luvo: [189 131 123 120 103]
popim: [164 122 128  81  91]
gipiz: [189 131 113 140 116]
kasu: [152 117 128  81  91]
len: [189 131] : 2
len: [152 117] : 2

Pufel: [117 105 132 120 108 139 118]
borev: [125 117 118 120 117 131 128]
gipi: [155 144  93 111 145 100 153]
kubi: [104  98 138 121  98 147 110]
doneg: [142 152 119 141 155  99 145]
Nibel: [123 119 132 122 121 132 121]
putik: [125 169 153 176 167 135 139]
rig: [126 175 156 186 175 131 135]
reros: [123 107 141 117 111 140 117]
pov: [113 162 154 175 154 135 131]
nuf: [160 143  95 102 137  97 142]
vorov: [150 157 110 133 159 112 155]
loc: [99] : doneg, 6
after: [138] : [121]
len: [142 152 119 141 155  99 145] : 7
after: [144] : [93]
len: [155 144  93 111 145] : 5
len: [113 162 154 175 154] : 5
loc: [167] : putik, 5

vovod: [140 134 155 132 121]
zipo: [145  99 126 158  77]
taf: [112 149 120 128 135]
diti: [116 106  97 183 114]
luk: [154 112 152 111 136]
vuzip: [140  99 124 152  93]
nafif: [147 102 139 151  93]
kezek: [153 117 181 118 127]
Mov: [132 124 132 117 151]
zonug: [102 139  93 182 113]
after: [111] : [136]
loc: [181] : kezek, 3
loc: [126] : zipo, 3
after: [126] : [158]
loc: [182] : zonug, 4
loc: [118] : kezek, 4
after: [158] : [77]

luno: [127 134 140 145 138 120 118 113 110 127 128 131 129 122 119 110 112 138
 146 150 139 136 141 146 152 138 115  76  86 114 159 180 144 128 107 128
 138 141 122  93  86 119 169 192]
Dun: [127 134 140 145 144 143 128 113 110 110 111 102 109 122 123 131 138 138
 146 150 139 136 124 109 106 118 115 113 129 130 145 142 141 128 122 120
 110 111 108 117 118 119 153 154]
belim: [127 134 140 145 144 143 128 113 110 110 111 102 109 122 119 131 138 138
 146 150 139 136 141 146 147 138 115 106  96 113 109 115 128 128 122 128
 138 128 122 119 118 119 140 154]
Fizir: [127 134 140 145 144 143 128 118 110 110 111 102 109 116 115 121 123 134
 138 146 139 136 141 146 147 138 131 134 134 135 145 142 144 128 122 128
 121 114 110 109 113 119 132 145]
bez: [127 134 140 145 144 143 128 113 110 110 111 102 109 122 119 131 138 138
 146 150 139 136 141 146 147 132 115 106  96 114 134 142 144 128 133 128
 138 125 122 119 118 132 153 154]
gipo: [127 134 140 110 144 142 123 113 110 110 111 114 123 130 132 134 138 138
 140 118 109 116 133 146 147 138 115 106  96 114 145 148 144 128 121  81
  73 101 122 156 179 165 153 132]
divi: [127 134 140 145 135 116 117 113 110 120 126 134 131 122 119 111 112 137
 146 150 139 136 141 146 152 138 115  82  81 114 151 179 144 128 107 128
 138 144 122  95  82 119 158 193]
mitel: [127 134 140 145 144 143 128 113 110 110 111 102 109 122 119 131 138 138
 146 150 139 136 141 146 147 138 115 106  96 111 124 142 144 128 135 128
 138 125 122 119 118 119 153 154]
Bubur: [127 134 140 145 144 143 128 125 124 120 115 110 109 122 119 131 129 121
 116 119 117 118 120 124 132 133 115 106 102 114 145 142 144 128 125 128
 138 132 131 131 132 134 153 154]
bibed: [127 134 140 145 144 143 128 113 110 110 111 102 109 122 123 131 138 138
 146 150 139 136 124 109 106 118 115 113 129 130 145 142 141 128 122 128
 142 150 140 119 118  87  72  82]
lud: [139 134 140 145 144 143 128 113 110 110 111 102 109 122 119 131 138 138
 146 150 139 136 141 146 132 117 109 106  96 114 145 142 144 129 122 128
 138 125 122 119 135 147 153 154]
find: [127 134 140 145 144 143 128 118 110 110 111 102 109 116 115 121 123 134
 138 146 139 136 141 146 147 138 131 134 134 135 145 142 144 128 122 128
 121 114 110 109 113 119 132 145] : Fizir
after: [101] : [122]
len: [127 134 140 145 144 143 128 113 110 110 111 102 109 122 119 131 138 138
 146 150] : 20
find: [139 134 140 145 144 143 128 113 110 110 111 102 109 122 119 131 138 138
 146 150 139 136 141 146 132 117 109 106  96 114 145 142 144 129 122 128
 138 125 122 119 135 147 153 154] : lud

dit: [113 113 130 116 130 136 128 118 141 136 153 126 100 131 112]
Momun: [165 114 127 117 100 121 125 124 140 125 145 116 101 129 114]
Mer: [158 136 117 108 107  93 127 142 141  99 146 124  93 138  98]
Pilos: [120 126 129  93 140 135 131 141 123 137 126 124  97 139 128]
lito: [113 158 141 117  83 135 136 139 149 121 126 149 103 128  95]
Nare: [ 95 131 132 101 126 151 140 100 130 159 132 114 103 127 128]
par: [141 142 132 132 123 113 136 150 139 117 114 134 140 114 107]
Kapu: [158 120 131 125 121 128 121 152  84 143  76 131 118 136 140]
len: [141 142 132 132 123 113 136 150 139 117 114 134 140 114 107] : 15
find: [158 120 131 125 121 128 121 152  84 143  76 131 118 136 140] : Kapu
len: [158 120 131 125 121 128 121 152  84 143] : 10
len: [165 114 127 117 100 121 125 124 140] : 9
find: [113 113 130 116 130 136 128 118 141 136 153 126 100 131 112] : dit
len: [158 120 131 125 121 128 121 152] : 8

gubav: [135 111 144 152]
kif: [100  81  98 134]
Des: [105 121 145 131]
zaf: [125 121 127 137]
len: [100  81  98] : 3
loc: [98] : kif, 3

vuki: [117 132 134 163]
baru: [106 160 118 106]
rop: [163 143 145 178]
varek: [112 153 126 135]
Galar: [152 123 150 153]
len: [163 143 145] : 3
loc: [178] : rop, 4

Butap: [180 147 129  98 165]
tivu: [141 153 140 123 130]
teko: [179 158 153 123 167]
mut: [181 155 127 122 157]
Zodak: [185 150 133 120 161]
fetu: [155 157  97 132 155]
nuno: [175 157 152 120 132]
zop: [157 155 101 140 156]
duk: [161 157 143 118 129]
kalil: [151 156  96 106 144]
levef: [181 162 130 120 166]
bokud: [177 157 150 136 126]
loc: [180] : Butap, 1
loc: [143] : duk, 3
len: [180 147 129] : 3
len: [155 157  97] : 3
after: [141] : [153]
loc: [166] : levef, 5

goguv: [130 136 125 149 145 143 146 118 159 131 136 130 137 149 129 139  91  91
  86 118  99 126 146 147 149 128 129 118 158 104 117  87 149  83 111 160
  99 145  93]
kozug: [142 141 138 150 151 155 154 108 163 136 141 123 130 149 121 153  96  86
  81 114  89 129 152 144 151 130 132 121 162 106 125  89 150  78 110 167
 107 141  85]
kanun: [128 102 125 119 146 108 107 135 139 100 102 144 143 148 135 110 121 109
 132 151 135 100 109 128 115 151 102  98 125 143 136 105 148 118 149 125
 107 142 120]
baza: [124 119 124 122 127 118 118 131 124 119 119 131 129 128 129 119 129 128
 133 133 133 120 119 125 120 131 120 121 121 132 128 126 128 131 133 120
 124 128 131]
Zemaz: [108 144 105 164 133 134 148 151 153 142 146 154 158 151 159 125  92 125
 107 131 131 143 154 167 161 125 147 135 161 104 102 106 148 111 116 154
  97 161 130]
zuba: [103 118 102 137 126 107 117 158 131 119 120 156 155 142 157 102 113 137
 137 147 153 123 123 147 132 134 126 121 131 127 111 119 138 136 136 123
 104 151 147]
nutip: [114 116 114 121 119 111 114 136 118 117 117 133 131 124 133 110 125 133
 136 133 139 120 116 125 119 126 120 121 117 129 120 127 123 135 130 114
 120 128 137]
mon: [141  90 138 104 156 104  97 128 138  88  90 140 137 149 126 111 136 104
 141 159 136  87  96 116 100 164  88  87 115 160 153 107 151 121 163 119
 116 137 116]
vevi: [150 131 152 114 129 141 131 103 121 131 129 104 104 115 102 147 147 123
 127 116 111 128 125 107 118 126 125 131 119 135 146 139 118 127 127 126
 151 106 115]
zuz: [119  97 124  86 106  92  87 130  85 102  97 119 111 100 117  99 164 154
 172 139 155 107  86  92  85 129 104 117  78 155 139 159 101 169 148  78
 148 101 155]
Vuvi: [122 117 124 110 115 113 112 128 108 119 116 122 119 113 122 116 142 140
 145 129 138 121 111 112 110 124 120 125 106 136 130 142 113 145 133 106
 137 114 140]
find: [119  97 124  86 106  92  87 130  85 102  97 119 111 100 117  99 164 154
 172 139 155 107  86  92  85 129 104 117  78 155 139 159 101 169 148  78
 148 101 155] : zuz
find: [142 141 138 150 151 155 154 108 163 136 141 123 130 149 121 153  96  86
  81 114  89 129 152 144 151 130 132 121 162 106 125  89 150  78 110 167
 107 141  85] : kozug

fon: [128 131 105 137 137 141 118]
bobe: [125 113  89 126 125 139 132]
Duf: [122 124 191 136 124 107 130]
gole: [125 113  89 126 138 134 142]
loc: [139] : bobe, 6
after: [136] : [124]
after: [139] : [132]
after: [138] : [134]
after: [128] : [131]

Bosez: [143 150  79  94]
pekip: [113 150  79  94]
fana: [151 151 142  93]
loc: [142] : fana, 3
find: [113 150  79  94] : pekip
find: [143 150  79  94] : Bosez

tofep: [117  99  82 109 161 119 102 121 142 117 130 105  70 106  75 113 107 133
 154  98 100 147 116 157 103 122 105  89]
rud: [117  99  82 109 161 119 102 121 147 117 130 105  70 106  75 146 103 134
 134 126 101 150 103 190  96 111 103  97]
zof: [115  83  92  97 139 112 106 121 152 108 107 127 114 117  79 131  95 126
 127  74 123 145  93 171 123 142 101 107]
bazub: [114  98  82 115 178 139  96 108 167 125 102 126  95 129  98 113 107 133
 154  98 100 144  95 165 133  97 120  86]
find: [117  99  82 109 161 119 102 121 147 117 130 105  70 106  75 146 103 134
 134 126 101 150 103 190  96 111 103  97] : rud
loc: [93] : zof, 23
loc: [129] : bazub, 14
loc: [146] : rud, 16
after: [165] : [133]
loc: [150] : rud, 22

Sas: [112  90  69 134]
roze: [111  91  71 145]
gimu: [101 139 132  98]
Rogo: [111 124 134 121]
Zik: [112 126 133 127]
bur: [106 168 133 106]
Lek: [112 121 133 127]
Rovi: [125 133 174 140]
loc: [98] : gimu, 4
len: [112  90  69] : 3

ger: [141 154 138  99 138 135 145 115 117  83 120 141 102 117 128 131 121 141
 119 134 155 110 121 126 122 137 108 116 107 115 117 124 126]
tuno: [136 155 138 101 137 140 159 124 120  97 121 137  99 121 128 132 129 150
 127 137 184 118 122 123 128 136 116 123 106 118 111 124 124]
medak: [133 131 105 112 122 123 123 126 123 127 139 128 122 136 144 147 122 112
 149 115 126 125 126 130 135 132 124 122 120 126 127 121 126]
dibon: [143 146 138 101 137 142 156 118 113  92 120 138 107 121 121 132 128 152
 123 139 177 122 122 122 126 133 111 120 116 112 116 124 127]
vimi: [138 145 139 110 136 146 157 122 118  89 125 133 102 117 124 135 121 150
 124 146 177 115 126 123 123 133 109 116 114 118 112 123 130]
zavu: [121 126 141 128 132 127 146 120 134 118 127 114 142 104 140 126 120 122
  96 118 123 137 108 125 115 131 125 125 117 127 141 140 135]
kuv: [142 143 123 120 138 129 131 124 133 145 140 111 136 118 112 146 109 118
 113 140 136 119 142 141  98 116 125 130 140 157 125 127 150]
vina: [107 127 144 144 125 140 121 120 136 126 118 133 122 116 128 156 108 119
 138 136 108 141 130 126  87 110 114 136 130 119 139 137 135]
reseg: [112 110 115 126 130 141 148 127 144 133 126 135 128 157 148 146 128 115
 119 100 126 135 122 106 132 114 135 142 114 122 140 121 150]
gima: [111 125 117 115 108 113 128 114 151 131 150  96 134 136 120 120 142 107
 129 126 126 143 148 135 133 142 138 142 155 125 115 119 143]
find: [143 146 138 101 137 142 156 118 113  92 120 138 107 121 121 132 128 152
 123 139 177 122 122 122 126 133 111 120 116 112 116 124 127] : dibon
find: [133 131 105 112 122 123 123 126 123 127 139 128 122 136 144 147 122 112
 149 115 126 125 126 130 135 132 124 122 120 126 127 121 126] : medak

suk: [113 136 110 158 148  88 159 122 128 131  88 150 132 109 155  81 115 104
 144 126 137 153 141 114  86 160 158 169 128 140 134 137 139 101 114]
vuson: [113 136 110 158 148  88 159 122 128 131  88 150 132 109 155  81 115 104
 144 126 137 153 141 114  86 160 134 130 123 124 112 127 118 136 129]
famud: [113 126 118 143 113 120 182 109 137 121 117 118 137 113 135 106 113 123
 127 119 119 140 133 110 120 155 132 140 129 114 134 158 151 121 118]
miz: [139 121 149  97 136 147 141 131 124 149 156 132 123 117  98 140 144 136
 100 123 148 106 121 114 154 113 115 108 119  96 104 147 121 160 150]
dogon: [118 128 118 147 105 123 143 118 138 110 128 108 144 139 151 126 116 135
 143 122 105 153 128 136 122 145 127 132 137 140 148 133 146 114 112]
Bezim: [114 146 102 129  89 107 108 135 142  99 125  94 150 129 150 114  96 124
 150 133  96 150 149 134 109 116 160 159 149 149 144 112 132 136 125]
len: [118 128 118 147 105] : 5
len: [139 121 149  97 136 147 141 131 124 149 156 132 123 117  98 140] : 16

buruk: [163 116 121 132]
labik: [153 110 106 114]
bika: [154  78 117 123]
after: [117] : [123]
loc: [116] : buruk, 2

tel: [186 153 184 125 136 170  87 179]
Vilop: [160  84  83  77 112 159 174 145]
Dute: [ 69 106  94  69 172 108 141 120]
Volid: [ 98 158 102  95 102 161 100  68]
Dese: [ 89 100 152 121 172 172 172 155]
len: [186 153 184 125] : 4
after: [84] : [83]
len: [ 69 106] : 2

suso: [125 131 125 127 127 127 131 125 124 127 128 125 126 127 132 128 122 128
 127 131 131 124 123 127 126 124 124 125 138 131 130 123 126 129 126 126
 135 124 131 125 133 125]
tuz: [135 123 112 124 123 124 126 118 117 123 117 122 116 118 141 135 125 112
 127 136 132 124 130 128 121 124 120 127 138 135 128 121 126 122 124 123
 110 132 133 133 125 130]
neden: [131 127 124 130 128 127 128 114 128 128 127 129 127 124 132 126 125 125
 126 128 124 125 128 125 128 124 126 124 138 130 130 127 130 124 128 128
 129 127 128 125 128 130]
vam: [135 123 112 124 123 124 126 118 117 123 117 122 116 118 141 135 125 112
 127 136 132 124 130 128 121 124 120 127 138 135 128 121 126 122 124 123
 152 121 126 117 131 129]
karor: [126 127 127 129 128 125 131 130 124 128 130 125 127 128 129 127 124 132
 128 130 132 127 131 130 128 124 123 123 138 130 128 124 127 113 130 126
 133 126 131 127 132 127]
fur: [125 123 125 127 127 127 131 125 124 127 128 125 126 127 132 128 122 128
 127 131 131 124 130 127 126 124 131 130 138 127 128 128 121 129 120 127
 131 126 126 129 125 133]
find: [125 131 125 127 127 127 131 125 124 127 128 125 126 127 132 128 122 128
 127 131 131 124 123 127 126 124 124 125 138 131 130 123 126 129 126 126
 135 124 131 125 133 125] : suso
len: [125 123 125 127 127 127 131 125 124 127 128 125 126 127 132 128 122 128
 127 131 131 124 130] : 23
find: [125 123 125 127 127 127 131 125 124 127 128 125 126 127 132 128 122 128
 127 131 131 124 130 127 126 124 131 130 138 127 128 128 121 129 120 127
 131 126 126 129 125 133] : fur
find: [135 123 112 124 123 124 126 118 117 123 117 122 116 118 141 135 125 112
 127 136 132 124 130 128 121 124 120 127 138 135 128 121 126 122 124 123
 110 132 133 133 125 130] : tuz

figi: [123 127 124  81 127]
Sivis: [125 128 169  97 155]
zolis: [133 124 157 126 150]
tozek: [130 123 157 139 150]
menik: [128 128 168  97 156]
rezig: [125 128 128  73 126]
Les: [130 130 106  94 116]
Tavon: [131 124 127 176 108]
loc: [168] : menik, 3
loc: [133] : zolis, 1
len: [125 128 169  97] : 4
loc: [73] : rezig, 4
loc: [108] : Tavon, 5
after: [169] : [97]
find: [125 128 128  73 126] : rezig

vuro: [142 143  98  67 126 153 162 139]
tez: [162 145 157 123 136 179 104 132]
Kulub: [162 145 157 123 136 179 179 132]
after: [143] : [98]
len: [162 145 157 123 136] : 5

deteg: [125  99 150 117 166 126 153 121 107 114]
lilud: [125  97  79 139 159 120 155 137 112 101]
kodiv: [150 125 160 124 153 127 161 128 134 112]
roret: [113  95  92 125 135 132  98 124 123 136]
Fizek: [140 109 115 131  64 122 119 129 140 154]
bupo: [119 121 118 150  76 129 115 130 145 121]
len: [125  99 150 117 166 126 153 121 107 114] : 10
after: [155] : [137]
after: [97] : [79]
loc: [120] : lilud, 6
len: [125  99 150 117 166 126 153] : 7
loc: [95] : roret, 2

duvaf: [189 127 177  99]
nivef: [141 118 133 113]
meki: [175 125 175  93]
fozu: [ 96 123 131 108]
nipal: [117 166  90 121]
malad: [ 83 154 147 136]
baboz: [144 161  67 131]
rez: [190 120 128 110]
peta: [ 67 121 116 146]
loc: [117] : nipal, 1
after: [189] : [127]
loc: [144] : baboz, 1

